Below are the code and all the weights of a small trained network. Each question names an input and a target symbol and asks about switching units off, where a switched-off unit gives its printed mean instead of its output.

import numpy as np


def w(rows, s, z=0):
    codes = np.array(rows[::2]) - 128.0
    scale = np.full(codes.shape[1], s)
    scale[-1] = z or s
    return codes * scale


def norm(h):
    return h / np.sqrt((h * h).mean(-1, keepdims=True) + 1e-5)


def f(y):
    return np.maximum(y, 0)


def softmax(a):
    e = np.exp(a - a.max(-1, keepdims=True))
    return e / e.sum(-1, keepdims=True)


def log_softmax(a):
    a = a - a.max(-1, keepdims=True)
    return a - np.log(np.exp(a).sum(-1, keepdims=True))


def net(x, mask):
    ids = ['αβδεζηθμξπστφ'.index(c) for c in x.split()]
    T = len(ids)
    res = E[ids] + P[:T]
    u = 0
    for l in range(2):
        q, k, v = (norm(res) @ M[l].T for M in (Q, K, V))
        z = softmax(np.where(np.tri(T) > 0, q @ k.T / 4**0.5, -1e9)) @ v
        res = res + np.where(mask[u], z, O[l][:, -1]) @ O[l][:, :-1]
        u += 1
        y = f(norm(res) @ A[l][:, :-1].T + A[l][:, -1])
        res = res + np.where(mask[u : u + 12], y, B[l][:, -1]) @ B[l][:, :-1]
        u += 12
    return log_softmax(norm(res)[-1] @ U[:, :-1].T + U[:, -1])


Q, K, V, O, A, B = {}, {}, {}, {}, {}, {}
E = w([
[160,127,108,142],'α',
[149,218,70,120],'β',
[109,111,109,94],'δ',
[167,166,170,104],'ε',
[142,95,119,191],'ζ',
[139,113,99,156],'η',
[140,121,80,151],'θ',
[165,159,78,127],'μ',
[141,141,132,111],'ξ',
[138,66,125,165],'π',
[120,23,151,144],'σ',
[224,108,99,161],'τ',
[103,252,221,175],'φ',
],0.028)
P = w([
[48,106,156,107],'0',
[125,79,113,131],'1',
[113,75,112,131],'2',
[94,78,103,131],'3',
[89,81,115,135],'4',
[80,86,119,133],'5',
[70,88,129,135],'6',
[69,85,141,136],'7',
[65,75,144,141],'8',
[130,2,203,173],'9',
],0.0083)
Q[0] = w([
[100,242,198,203],'0.h0',
[128,145,125,203],'0.h0',
[113,110,30,170],'0.h0',
[254,236,121,156],'0.h0',
],0.0097)
K[0] = w([
[119,184,53,184],'0.h0',
[71,253,159,243],'0.h0',
[144,98,135,225],'0.h0',
[149,115,139,131],'0.h0',
],0.0076)
V[0] = w([
[162,137,149,103],'0.h0',
[46,140,159,232],'0.h0',
[188,129,182,188],'0.h0',
[107,3,167,110],'0.h0',
],0.0071)
O[0] = w([
[153,84,57,85,137],'0.h0',
[137,119,189,222,37],'0.h0',
[238,152,101,136,100],'0.h0',
[176,212,2,95,255],'0.h0',
],0.0069,0.0035)
A[0] = w([
[145,134,130,201,214],'0.n0',
[118,86,190,122,254],'0.n1',
[154,89,107,220,130],'0.n2',
[121,242,144,91,132],'0.n3',
[227,178,45,90,87],'0.n4',
[169,190,32,111,146],'0.n5',
[239,139,43,168,126],'0.n6',
[177,85,92,114,111],'0.n7',
[249,187,154,151,177],'0.n8',
[136,55,197,237,137],'0.n9',
[112,72,173,84,209],'0.n10',
[254,81,162,84,106],'0.n11',
],0.0092,0.0032)
B[0] = w([
[153,192,138,69,196],'0.n0',
[202,151,62,149,182],'0.n1',
[246,124,112,132,222],'0.n2',
[208,96,112,170,185],'0.n3',
[108,115,73,91,242],'0.n4',
[172,84,241,148,243],'0.n5',
[153,125,118,85,254],'0.n6',
[34,254,151,227,202],'0.n7',
[107,182,150,169,201],'0.n8',
[158,155,111,114,212],'0.n9',
[209,184,108,130,195],'0.n10',
[87,183,23,138,195],'0.n11',
],0.0061,0.0064)
Q[1] = w([
[23,66,139,122],'1.h0',
[254,88,23,32],'1.h0',
[101,143,187,95],'1.h0',
[217,209,115,93],'1.h0',
],0.0091)
K[1] = w([
[180,173,90,169],'1.h0',
[131,4,206,46],'1.h0',
[228,133,7,26],'1.h0',
[254,58,207,76],'1.h0',
],0.0056)
V[1] = w([
[100,247,50,154],'1.h0',
[89,144,141,161],'1.h0',
[213,27,95,111],'1.h0',
[67,62,54,255],'1.h0',
],0.0078)
O[1] = w([
[74,124,245,157,184],'1.h0',
[203,146,183,94,48],'1.h0',
[137,148,18,18,254],'1.h0',
[234,88,189,65,41],'1.h0',
],0.011,0.0054)
A[1] = w([
[70,209,90,110,108],'1.n0',
[148,194,102,144,190],'1.n1',
[145,76,171,193,252],'1.n2',
[204,158,135,168,170],'1.n3',
[11,181,222,156,128],'1.n4',
[180,232,139,141,184],'1.n5',
[122,173,135,121,90],'1.n6',
[127,176,148,49,241],'1.n7',
[171,158,226,128,168],'1.n8',
[124,67,126,131,192],'1.n9',
[48,102,141,39,185],'1.n10',
[130,119,119,90,65],'1.n11',
],0.012,0.0016)
B[1] = w([
[143,76,60,206,255],'1.n0',
[109,84,117,178,223],'1.n1',
[112,198,57,85,142],'1.n2',
[168,163,123,156,181],'1.n3',
[147,73,128,42,175],'1.n4',
[142,25,193,116,210],'1.n5',
[132,141,134,98,152],'1.n6',
[182,132,95,115,179],'1.n7',
[57,254,149,89,146],'1.n8',
[193,134,161,55,143],'1.n9',
[211,164,236,208,181],'1.n10',
[147,105,33,101,151],'1.n11',
],0.0079,0.0083)
U = w([
[38,107,119,131,218],'α',
[106,148,151,111,135],'β',
[115,86,170,127,129],'δ',
[84,53,159,157,90],'ε',
[189,123,151,205,62],'ζ',
[140,96,145,168,28],'η',
[148,207,113,68,140],'θ',
[87,71,146,134,142],'μ',
[35,192,45,182,143],'ξ',
[128,164,132,159,84],'π',
[167,108,82,6,118],'σ',
[154,165,118,157,87],'τ',
[115,185,184,162,254],'φ',
],0.011,0.0063)

Each question gives the input, a string of symbols that net reads in full, and the target symbol t.
The units are the heads (4 rows each of Q, K, V and O) and the neurons (one row each of A and B). Each row of codes is followed by its name. A weight is (code - 128) times the scale printed after its matrix; where a second scale follows, it is the last column's (O, A, B and U).
mask holds one flag per unit, layer by layer, with each layer's heads first. A switched-off unit (its flag False) gives its mean, the last column of its rows in O or B, instead of its output. The means were averaged over made-up inputs and are rounded, as every weight is.
A unit's drop is (log p(t) with every unit on - log p(t) with that unit switched off) / (log p(t) with every unit on - log p(t) with every unit switched off).
The circuit of an input: a set's keep is (log p(t) with only the set's units on - log p(t) with every unit switched off) / (log p(t) with every unit on - log p(t) with every unit switched off). Starting from the 12 units with the biggest drops (on a tie, the unit counted first), units are removed one at a time, each time the one whose removal leaves the highest keep (on an exact tie, the one counted first), for as long as the keep stays at least 0.8.
circuit, biggest first: the units of the circuit, biggest drop first
most important unit: the unit with the biggest drop
k most important neurons: the k neurons with the biggest drops, biggest first
k most important neurons of layer l: the k neurons of layer l with the biggest drops, biggest first
drop of u: that unit's drop, to one decimal
input σ π β, target σ: most important unit -> 1.h0
input ξ μ μ δ ξ τ σ μ α, target σ: 2 most important neurons of layer 0 -> [0.n6, 0.n4]
input τ ε ξ α π, target ξ: circuit, biggest first -> [0.n5, 0.n7, 1.n5]
input ξ ε σ σ δ σ α θ, target σ: 2 most important neurons -> [0.n5, 0.n6]
input ξ σ ε ζ ξ ε, target ξ: 2 most important neurons -> [0.n11, 0.n1]
input β σ η δ ξ ξ σ π ξ ξ, target ξ: 3 most important neurons of layer 0 -> [0.n5, 0.n11, 0.n7]
input π α α α ξ ξ ξ τ, target ξ: 2 most important neurons -> [0.n11, 0.n7]
input ξ ζ σ σ α σ α α, target σ: 2 most important neurons -> [0.n5, 0.n6]
input η ξ ξ ξ ζ α ξ η ξ τ, target ξ: 3 most important neurons of layer 0 -> [0.n11, 0.n5, 0.n7]
input ξ ξ σ η α ξ ε μ ε α, target ξ: 3 most important neurons -> [0.n7, 0.n11, 0.n1]
input α ζ τ φ η, target φ: 2 most important neurons of layer 1 -> [1.n8, 1.n0]
input π σ ξ ξ μ δ η ξ η α, target ξ: 3 most important neurons -> [0.n11, 0.n5, 0.n7]
input ε ζ π δ π α θ ε, target ζ: 2 most important neurons -> [1.n5, 0.n3]
input ε ξ σ σ θ μ, target σ: most important neuron of layer 0 -> [0.n11]
input α σ τ β η, target σ: 2 most important neurons -> [0.n8, 0.n4]
input δ σ ζ σ σ μ θ, target σ: 2 most important neurons of layer 1 -> [1.n0, 1.n10]
input α ξ σ α ε τ σ σ β, target σ: drop of 1.h0 -> 0.8
input α φ θ, target φ: drop of 1.n8 -> 0.2
input ξ θ ε σ α σ α ε σ σ, target σ: drop of 1.n1 -> 0.0
input η ξ π, target ξ: most important unit -> 0.h0
